Below is a small trained network, with its code and all its weights. Each question gives an input and a class and asks what happens when units are switched off, that is, made to give their printed mean instead of their output.

import numpy as np


def w(rows, s, z=0):
    codes = np.array(rows[::2]) - 128.0
    scale = np.full(codes.shape[1], s)
    scale[-1] = z or s
    return codes * scale


def norm(h):
    return h / np.sqrt((h * h).mean(-1, keepdims=True) + 1e-5)


def f(y):
    return y / 2 * (1 + np.tanh(0.7978845608 * (y + 0.044715 * y**3)))


def log_softmax(a):
    a = a - a.max(-1, keepdims=True)
    return a - np.log(np.exp(a).sum(-1, keepdims=True))


def net(x, mask):
    res = np.array(x, float).reshape(1, 4) / 4 @ E
    u = 0
    for l in range(2):
        y = f(norm(res) @ A[l][:, :-1].T + A[l][:, -1])
        res = res + np.where(mask[u : u + 5], y, B[l][:, -1]) @ B[l][:, :-1]
        u += 5
    return log_softmax(norm(res)[-1] @ U[:, :-1].T + U[:, -1])


A, B = {}, {}
E = w([
[131,88,70,122,130,44,97,192,153,109,29],'x0',
[106,73,67,208,2,101,100,142,142,41,177],'x1',
[208,123,67,77,123,150,173,111,193,136,164],'x2',
[213,92,86,145,178,78,166,166,10,76,174],'x3',
],0.0069)
A[0] = w([
[71,92,118,179,74,138,86,112,144,87,90,117],'0.n1',
[130,117,111,112,2,92,90,139,206,149,89,2],'0.n2',
[108,108,100,202,132,20,117,239,114,116,124,81],'0.n3',
[138,174,112,106,173,143,125,122,220,144,83,126],'0.n4',
[187,122,84,138,87,87,143,100,79,91,170,71],'0.n5',
],0.0075,0.0043)
B[0] = w([
[103,217,254,128,127,93,54,203,180,54,141,241],'0.n1',
[66,108,70,128,47,95,112,102,34,152,252,225],'0.n2',
[135,29,103,199,181,88,133,141,191,206,50,254],'0.n3',
[122,94,142,48,178,125,194,49,171,101,83,230],'0.n4',
[200,189,79,168,130,113,175,99,169,104,56,202],'0.n5',
],0.008,0.005)
A[1] = w([
[149,127,180,191,124,190,91,95,18,185,191,101],'1.n1',
[254,88,67,117,150,58,144,150,57,109,116,1],'1.n2',
[103,37,132,111,58,140,65,143,176,162,90,144],'1.n3',
[201,136,117,221,144,142,136,156,161,97,170,157],'1.n4',
[142,125,94,164,77,126,163,90,167,33,207,61],'1.n5',
],0.0077,0.0052)
B[1] = w([
[79,165,61,153,142,135,157,254,205,148,106,197],'1.n1',
[101,169,73,207,12,40,189,50,108,140,245,253],'1.n2',
[169,65,148,131,151,123,68,131,42,133,217,248],'1.n3',
[139,195,158,116,71,204,145,125,188,180,39,254],'1.n4',
[209,109,85,17,164,221,112,133,37,8,72,225],'1.n5',
],0.0096,0.0038)
U = w([
[139,151,145,113,177,71,204,151,15,136,164,2],'0',
[135,25,48,63,67,130,76,103,106,65,215,61],'1',
[119,120,195,85,191,154,181,39,181,193,102,177],'2',
[62,159,225,150,20,118,48,167,127,63,207,112],'3',
[111,4,140,216,172,56,57,200,116,156,57,155],'4',
[186,138,37,221,46,80,245,98,142,154,150,198],'5',
[55,185,114,164,173,154,183,255,153,192,147,113],'6',
[206,174,108,117,107,226,158,164,123,49,58,164],'7',
],0.015,0.0029)

Each question gives the input, the list of numbers given to net, and the class t.
The units are the neurons (one row each of A and B). Each row of codes is followed by its name. A weight is (code - 128) times the scale printed after its matrix; where a second scale follows, it is the last column's (A, B and U).
mask holds one flag per neuron, layer by layer. A switched-off neuron (its flag False) gives its mean, the last column of its row in B, instead of its output. The means were averaged over made-up inputs and are rounded, as every weight is.
A unit's drop is (log p(t) with every unit on - log p(t) with that unit switched off) / (log p(t) with every unit on - log p(t) with every unit switched off).
The circuit of an input: a set's keep is (log p(t) with only the set's units on - log p(t) with every unit switched off) / (log p(t) with every unit on - log p(t) with every unit switched off). Starting from all 10 units, units are removed one at a time, each time the one whose removal leaves the highest keep (on an exact tie, the one counted first), for as long as the keep stays at least 0.8.
units of the circuit, in order: the units of the circuit, biggest drop first
top k neurons: the k neurons with the biggest drops, biggest first
k most important neurons of layer l: the k neurons of layer l with the biggest drops, biggest first
drop of u: that unit's drop, to one decimal
input [-5,1,4,3], class 7: top 2 neurons -> (1.n5; 0.n3)
input [-8,0,4,1], class 7: most important neuron of layer 1 -> (1.n5)
input [-1,-6,-5,5], class 6: units of the circuit, in order -> (1.n1; 0.n4)
input [7,7,2,-1], class 4: top 3 neurons -> (0.n3; 0.n1; 1.n2)
input [-7,8,-5,8], class 7: top 2 neurons -> (1.n5; 1.n4)
input [8,6,6,-1], class 1: top 3 neurons -> (0.n2; 1.n3; 1.n5)
input [5,-5,-3,-1], class 2: top 2 neurons -> (0.n4; 0.n3)
input [1,7,8,-5], class 1: top 2 neurons -> (0.n2; 1.n5)
input [-1,7,-7,7], class 5: top 2 neurons -> (0.n5; 0.n3)
input [-1,7,7,3], class 7: top 2 neurons -> (1.n5; 1.n4)
input [8,-2,4,-5], class 1: top 2 neurons -> (0.n2; 1.n3)
input [-2,7,-8,2], class 4: top 3 neurons -> (0.n3; 1.n2; 0.n2)
input [-5,1,-2,6], class 5: top 3 neurons -> (1.n2; 0.n1; 0.n5)
input [2,1,1,-1], class 1: units of the circuit, in order -> (0.n2)
input [0,8,-7,5], class 4: top 2 neurons -> (0.n3; 0.n1)
input [7,2,-2,-5], class 3: top 2 neurons -> (0.n1; 0.n2)
input [4,-7,7,6], class 5: drop of 1.n2 -> 0.7
input [-1,-1,1,8], class 5: drop of 1.n2 -> 0.1
input [0,1,8,-4], class 1: drop of 1.n1 -> 0.0
input [6,-1,6,-4], class 1: drop of 0.n2 -> 0.7
input [-4,0,3,-2], class 2: most important neuron of layer 1 -> (1.n2)
